Here is a tiny trained network, its code and every weight. The questions are about switching its units off for an input and a target symbol, where a switched-off unit gives its printed mean instead of its output.

import numpy as np


def w(rows, s, z=0):
    codes = np.array(rows[::2]) - 128.0
    scale = np.full(codes.shape[1], s)
    scale[-1] = z or s
    return codes * scale


def norm(h):
    return h / np.sqrt((h * h).mean(-1, keepdims=True) + 1e-5)


def f(y):
    return y / 2 * (1 + np.tanh(0.7978845608 * (y + 0.044715 * y**3)))


def softmax(a):
    e = np.exp(a - a.max(-1, keepdims=True))
    return e / e.sum(-1, keepdims=True)


def log_softmax(a):
    a = a - a.max(-1, keepdims=True)
    return a - np.log(np.exp(a).sum(-1, keepdims=True))


def net(x, mask):
    ids = ['αδεηξστ'.index(c) for c in x.split()]
    T = len(ids)
    res = E[ids] + P[:T]
    u = 0
    for l in range(2):
        q, k, v = (norm(res) @ M[l].T for M in (Q, K, V))
        z = softmax(np.where(np.tri(T) > 0, q @ k.T / 3**0.5, -1e9)) @ v
        res = res + np.where(mask[u], z, O[l][:, -1]) @ O[l][:, :-1]
        u += 1
        y = f(norm(res) @ A[l][:, :-1].T + A[l][:, -1])
        res = res + np.where(mask[u : u + 12], y, B[l][:, -1]) @ B[l][:, :-1]
        u += 12
    return log_softmax(norm(res)[-1] @ U[:, :-1].T + U[:, -1])


Q, K, V, O, A, B = {}, {}, {}, {}, {}, {}
E = w([
[138,222,133,204,103,119,104],'α',
[130,198,143,116,189,146,171],'δ',
[113,115,79,209,119,160,21],'ε',
[197,126,152,146,254,141,68],'η',
[66,141,107,187,88,189,108],'ξ',
[81,206,151,225,81,194,134],'σ',
[84,145,136,170,91,177,51],'τ',
],0.0042)
P = w([
[170,108,147,72,151,55,189],'0',
[164,85,153,149,81,219,136],'1',
[4,210,165,227,166,43,19],'2',
[126,104,154,143,177,88,104],'3',
[158,88,151,136,85,223,126],'4',
[69,211,83,231,194,109,42],'5',
[122,111,148,117,169,93,99],'6',
[165,92,147,139,82,223,135],'7',
[48,150,3,167,220,86,91],'8',
[118,114,151,108,157,89,98],'9',
[159,98,143,139,62,225,122],'10',
],0.0048)
Q[0] = w([
[137,130,214,162,97,155,96],'0.h0',
[5,140,67,117,208,4,102],'0.h0',
[217,149,110,107,101,211,155],'0.h0',
],0.005)
K[0] = w([
[140,131,142,110,144,40,113],'0.h0',
[157,175,155,240,201,253,78],'0.h0',
[103,147,149,27,97,107,198],'0.h0',
],0.0052)
V[0] = w([
[150,119,96,111,171,52,144],'0.h0',
[100,103,254,110,121,60,115],'0.h0',
[153,147,207,103,109,106,31],'0.h0',
],0.004)
O[0] = w([
[143,149,56,76,85,149,140,144],'0.h0',
[65,106,121,2,76,123,118,206],'0.h0',
[126,108,120,69,9,88,133,248],'0.h0',
],0.0042,0.0015)
A[0] = w([
[105,77,77,202,78,166,66,203],'0.n0',
[100,163,160,109,162,134,97,41],'0.n1',
[141,77,188,137,105,160,67,88],'0.n2',
[173,25,172,63,65,204,123,57],'0.n3',
[115,106,184,49,202,51,147,48],'0.n4',
[64,138,210,169,100,194,173,149],'0.n5',
[101,227,64,153,137,48,133,170],'0.n6',
[2,146,78,151,186,77,122,166],'0.n7',
[116,141,166,155,51,196,99,15],'0.n8',
[61,92,106,188,211,29,77,137],'0.n9',
[95,104,149,144,153,105,161,5],'0.n10',
[70,183,51,146,104,120,116,125],'0.n11',
],0.0046,0.0031)
B[0] = w([
[119,142,173,37,209,136,202,252],'0.n0',
[167,195,81,187,91,71,228,122],'0.n1',
[79,193,78,145,65,105,170,158],'0.n2',
[98,183,117,254,84,112,137,168],'0.n3',
[133,160,148,151,194,186,88,130],'0.n4',
[157,52,132,59,143,151,113,174],'0.n5',
[53,68,134,244,134,144,91,183],'0.n6',
[96,224,97,188,71,224,116,205],'0.n7',
[236,128,57,177,189,84,166,153],'0.n8',
[137,191,98,122,89,226,11,236],'0.n9',
[98,146,141,79,197,120,185,99],'0.n10',
[56,152,201,247,173,130,116,158],'0.n11',
],0.0038,0.0045)
Q[1] = w([
[189,173,150,136,32,216,191],'1.h0',
[237,127,28,160,30,118,192],'1.h0',
[49,159,107,133,255,41,61],'1.h0',
],0.0055)
K[1] = w([
[70,78,189,60,224,7,138],'1.h0',
[187,21,160,27,193,3,243],'1.h0',
[188,235,18,222,73,209,76],'1.h0',
],0.0048)
V[1] = w([
[65,94,253,177,101,174,76],'1.h0',
[220,123,209,167,108,167,91],'1.h0',
[180,101,100,157,95,215,51],'1.h0',
],0.0047)
O[1] = w([
[127,132,149,117,122,32,220,255],'1.h0',
[208,26,138,157,132,58,152,158],'1.h0',
[150,53,2,92,130,99,164,217],'1.h0',
],0.0055,0.003)
A[1] = w([
[110,241,251,135,142,94,183,3],'1.n0',
[51,87,243,100,186,57,219,37],'1.n1',
[165,182,186,74,150,121,12,223],'1.n2',
[89,69,212,191,92,159,202,142],'1.n3',
[38,95,41,95,183,166,64,55],'1.n4',
[227,76,186,161,82,220,186,38],'1.n5',
[108,168,50,128,80,232,255,42],'1.n6',
[75,73,182,203,151,76,152,62],'1.n7',
[203,38,97,107,84,127,147,117],'1.n8',
[97,136,69,150,205,28,170,113],'1.n9',
[50,248,196,245,41,96,159,72],'1.n10',
[10,181,159,219,165,168,74,56],'1.n11',
],0.0042,0.0029)
B[1] = w([
[102,81,113,242,55,119,19,122],'1.n0',
[245,152,155,197,7,216,168,118],'1.n1',
[140,61,114,101,176,110,235,212],'1.n2',
[193,52,147,45,139,124,99,154],'1.n3',
[193,98,141,250,67,163,69,188],'1.n4',
[37,106,114,178,95,80,33,155],'1.n5',
[175,207,102,229,170,3,148,185],'1.n6',
[138,178,186,221,132,76,98,119],'1.n7',
[78,115,151,85,171,85,59,147],'1.n8',
[98,158,236,110,115,211,55,197],'1.n9',
[34,72,96,108,250,37,56,241],'1.n10',
[181,221,193,127,212,80,117,251],'1.n11',
],0.004,0.0026)
U = w([
[37,121,210,213,160,4,32,131],'α',
[82,253,217,132,216,209,71,182],'δ',
[201,250,16,221,145,76,218,157],'ε',
[165,52,42,202,39,219,20,6],'η',
[204,15,57,42,244,68,191,97],'ξ',
[231,68,234,196,45,63,206,229],'σ',
[23,172,84,2,37,92,162,186],'τ',
],0.0061,0.0012)

Each question gives the input, a string of symbols that net reads in full, and the target symbol t.
The units are the heads (3 rows each of Q, K, V and O) and the neurons (one row each of A and B). Each row of codes is followed by its name. A weight is (code - 128) times the scale printed after its matrix; where a second scale follows, it is the last column's (O, A, B and U).
mask holds one flag per unit, layer by layer, with each layer's heads first. A switched-off unit (its flag False) gives its mean, the last column of its rows in O or B, instead of its output. The means were averaged over made-up inputs and are rounded, as every weight is.
A unit's drop is (log p(t) with every unit on - log p(t) with that unit switched off) / (log p(t) with every unit on - log p(t) with every unit switched off).
The circuit of an input: a set's keep is (log p(t) with only the set's units on - log p(t) with every unit switched off) / (log p(t) with every unit on - log p(t) with every unit switched off). Starting from the 12 units with the biggest drops (on a tie, the unit counted first), units are removed one at a time, each time the one whose removal leaves the highest keep (on an exact tie, the one counted first), for as long as the keep stays at least 0.8.
circuit, biggest first: the units of the circuit, biggest drop first
unit that matters most: the unit with the biggest drop
top k neurons: the k neurons with the biggest drops, biggest first
top k neurons in layer l: the k neurons of layer l with the biggest drops, biggest first
input ε ξ δ η α τ σ δ σ σ δ, target ε: top 3 neurons => [0.n9; 1.n6; 0.n3]
input ε ε δ η τ τ δ η τ ε η, target ε: top 4 neurons => [0.n3; 0.n9; 0.n8; 1.n6]
input τ τ δ σ α σ δ σ η ε ξ, target τ: circuit, biggest first => [0.h0]
input δ η η η δ ξ ξ ξ τ ε ξ, target δ: circuit, biggest first => [1.h0; 0.n9]
input α σ ξ α δ δ τ δ, target α: top 2 neurons in layer 0 => [0.n9; 0.n3]
input ε τ ξ η α η τ ξ ε σ, target σ: circuit, biggest first => [0.n5; 1.n1; 0.n9]
input ε ε η η α, target ε: top 3 neurons => [0.n9; 0.n8; 1.n6]
input σ ε σ δ δ σ ξ τ ε η δ, target σ: top 2 neurons => [0.n9; 0.n3]
input α δ η α ε, target α: top 4 neurons => [0.n9; 0.n3; 0.n7; 0.n6]
input ξ δ δ δ τ ε α τ, target ξ: top 2 neurons in layer 0 => [0.n0; 0.n7]
input ε ε η η σ δ η σ, target ε: top 3 neurons => [1.n6; 0.n9; 0.n8]
input δ η η σ δ τ ξ ε, target δ: top 2 neurons => [0.n9; 0.n3]
input η δ ε ξ ξ ε ξ η, target η: top 3 neurons in layer 1 => [1.n5; 1.n10; 1.n11]
input ε η ε ξ τ, target ε: unit that matters most => 0.h0
input α σ σ σ σ, target α: top 2 neurons => [0.n9; 0.n7]
input α δ η η η σ ξ τ, target α: top 4 neurons => [0.n3; 0.n9; 0.n7; 0.n6]
input η η ε ξ, target ε: top 3 neurons in layer 0 => [0.n7; 0.n0; 0.n9]
input ε η η τ ε σ σ η, target ε: top 4 neurons in layer 0 => [0.n3; 0.n8; 0.n7; 0.n9]
input σ δ η η ε, target σ: top 2 neurons in layer 0 => [0.n0; 0.n9]
input η δ α σ τ η η α, target η: top 2 neurons in layer 1 => [1.n5; 1.n10]
input ε η α ε η ξ α ε, target ε: top 3 neurons in layer 0 => [0.n3; 0.n8; 0.n9]
input ξ τ ξ α σ σ τ τ, target ξ: top neuron => [0.n7]
input α α α ξ α, target α: top 3 neurons => [0.n9; 0.n7; 0.n6]
input ε η τ τ σ τ σ τ η ε σ, target ε: top 3 neurons => [1.n6; 0.n8; 0.n7]
input τ η δ ξ τ η δ σ τ ε, target η: top 3 neurons => [0.n9; 1.n4; 0.n3]
input σ ε η ε η α ξ η, target σ: top 3 neurons => [0.n9; 0.n3; 0.n2]
input ε η ξ α σ τ α δ ε, target δ: top neuron in layer 1 => [1.n11]
